[[ 13 -12  -8  10   8   2  -4  22 -17 -10   4  -1]
 [ -8   5  -3   6 -11 -50 -51  13  -2  10 -10  -5]
 [ -8  19  10 -14 -15  -1   2 -15   2  10   0   2]
 [ 17  22  -2 -20  27 -10   3 -13 -13   9  -4 -11]
 [-13  -5  -9  -2  20 -12  -4  26 -10  12   7  20]
 [-26   5 -14  -8   2  -1  17  18  19  21 -31 -22]
 [ -2  -7  -9   5  14   5  -5  -8  -8 -20  16  -2]]
Indices start at 1.
Report the entry in the bottom-right corner.
-2
Report the entry directly below 26.
18
The entry directly above the largest entry: -15
The entry in row 1 and column 1: 13
Report the entry in row 1 and column 3.
-8
The entry directly above -7 is 5
The entry directly below the smallest entry: 2
The entry at row 3, column 1 -> -8
The bottom entry of the column that holds the largest entry: 14
Report the bottom entry of the column that holds the smallest entry.
-5
Report the entry in row 2 and column 1.
-8
The bottom-left entry is -2
Report the entry at row 1, column 2.
-12
The entry just right of the largest entry -> -10
Report the entry just right of the smallest entry.
13
The entry just left of the largest entry -> -20
Report the entry in the top-right corner.
-1
The entry at row 3, column 3 is 10
The maximum: 27
Report the entry at row 2, column 3.
-3
The entry directly below the largest entry is 20
Report the entry just left of 26.
-4

M =
[[-54 -51 -15 -58 -56  44  52 -57 -55 -54  52  38   4 -55  17  19]
 [-50 -51 -20 -56 -48 -24 -45 -57 -60 -54 -18 -36  14 -54 -22  12]
 [ 55  53 -52  54  55 -41 -34  57  52  40 -57  10  45  56  18 -56]
 [-49 -53  55   0 -55 -57 -58 -53  55  43 -54 -50 -59  11 -54  15]
 [-51 -54  57  18 -50 -53 -54 -51  56  54 -35 -56 -56  35 -52  57]
 [-52 -33  52 -57 -48  55  54 -53 -32  -2  56  48 -28 -50  29  57]
 [-50 -48  48 -51 -46  53  46 -49 -46 -42  55  27  23 -46  10  57]
 [ 59  53 -50 -17  57  57  56  55 -50 -39  50  53  58 -19  54 -23]
 [ -7 -11  49  57 -10 -57 -48   3  58  57 -38 -48 -48  54 -52  56]
 [-57 -23 -53 -52 -57  45  54 -53 -25 -13  53  49  -2 -54  41 -31]
 [-50 -51  54  25 -49 -46 -46 -50  57  50  11 -55 -56  29 -55  51]]
Counting starts at 1.
Read off the entry in row 1 and column 2.
-51
The bottom entry of the column that holds the largest entry -> -50
The entry at row 1, column 1: -54
The entry directly below the largest entry is -7
The entry in the top-right corner: 19
Read off the entry at row 1, column 3.
-15
The entry just right of -36: 14
Read off the entry at row 3, column 3.
-52
Read off the entry in row 3 and column 1.
55
The entry just right of the largest entry is 53
Read off the minimum.
-60
The bottom-right entry -> 51
Read off the entry just right of the smallest entry.
-54
Read off the entry at row 2, column 1.
-50
The largest entry: 59
Read off the top entry of the column that holds the smallest entry.
-55
Read off the entry directly above -45.
52
Read off the entry directly above the largest entry.
-50

Questions about the grid below.
1) Give the 2nd largest entry.
2) Give the entry just left of 13.6.
3) Give the entry just left of the smallest entry.
4) Give the first entry in reading order.
array([[ -8.7,  -1.0,  -2.0,   5.8,  16.0,  -4.6,   6.8,  -4.4,   3.4,
        -15.9,  16.0, -19.9, -11.4,  11.7, -14.9],
       [-10.7,  -7.1,   2.5,  -6.4, -12.3,  -7.4,  -5.2,  -9.5,  13.6,
         -9.5, -21.8,   3.3,  18.1,   0.9, -13.1],
       [-15.8,  -5.8,  -3.2,   9.6, -10.4,  -2.2,  -2.7, -16.7,  21.3,
          0.9, -22.2,  -9.0,   6.2, -17.5,  -4.3]])
1) 18.1
2) -9.5
3) 0.9
4) -8.7

Questions about the matrix below. Counting starts at 1.
1) Find the top-right entry.
2) Find the bottom-right entry.
3) Find the bottom-left entry.
4) Find the entry just right of 15.
5) Find the entry at row 2, column 3.
6) Find the entry at row 1, column 3.
7) Find the entry in row 1 and column 2.
[[ 33 -22 -38  47 -36  36  47   3 -36  27   3  45]
 [ 15 -21 -15   6 -15  -5  13   6 -14  13   6   9]]
1) 45
2) 9
3) 15
4) -21
5) -15
6) -38
7) -22

B =
[[-45  49  11  43 -47   8   1]
 [ 24 -49  -8  16  50  53  -7]
 [ 44  -9 -40 -26 -32  43  45]
 [ -3 -43 -42 -41  -2  42  50]
 [-38  50 -18   6 -46 -18  27]
 [-43  48 -11  26 -50   0  18]
 [ 10   4 -49 -47 -23  41  44]
 [ 39 -24  51  46  -9  19 -39]
 [ 37  30 -50 -44 -52  25  46]
 [ -3  46 -46 -51 -45 -41  45]
 [ 26 -46   6  24  51  45 -30]
 [ 29  44 -53 -44 -50 -34  49]
 [  8 -48  -4  15  47  47   8]
 [ 51 -49  32  43  30  44 -34]
 [-45  47  48  43 -45  12 -27]]
Counting starts at 1.
The entry at row 1, column 1 -> -45
The entry just right of -23: 41
Give the entry in the top-right corner.
A: 1
Give the entry just right of -8.
A: 16
Give the entry in row 1 and column 2.
A: 49
The entry at the centre -> 46
The entry in row 2 and column 1: 24
Give the entry just left of the largest entry.
A: 50
Give the entry directly above the centre entry.
A: -47
The entry at row 3, column 1 -> 44
Give the entry in row 1 and column 3.
A: 11
Give the bottom-right entry.
A: -27
Give the entry just right of the largest entry.
A: -7
The top entry of the column that holds the largest entry -> 8
The entry directly below the smallest entry is -4
Give the entry at row 2, column 3.
A: -8
The maximum is 53
Give the entry just right of 11.
A: 43
The entry just left of the smallest entry is 44
The entry directly above the smallest entry: 6
Give the entry just left of 19.
A: -9
Give the entry in row 3 and column 3.
A: -40
The entry just right of the smallest entry -> -44
The bottom-left entry is -45
The entry directly above 0: -18
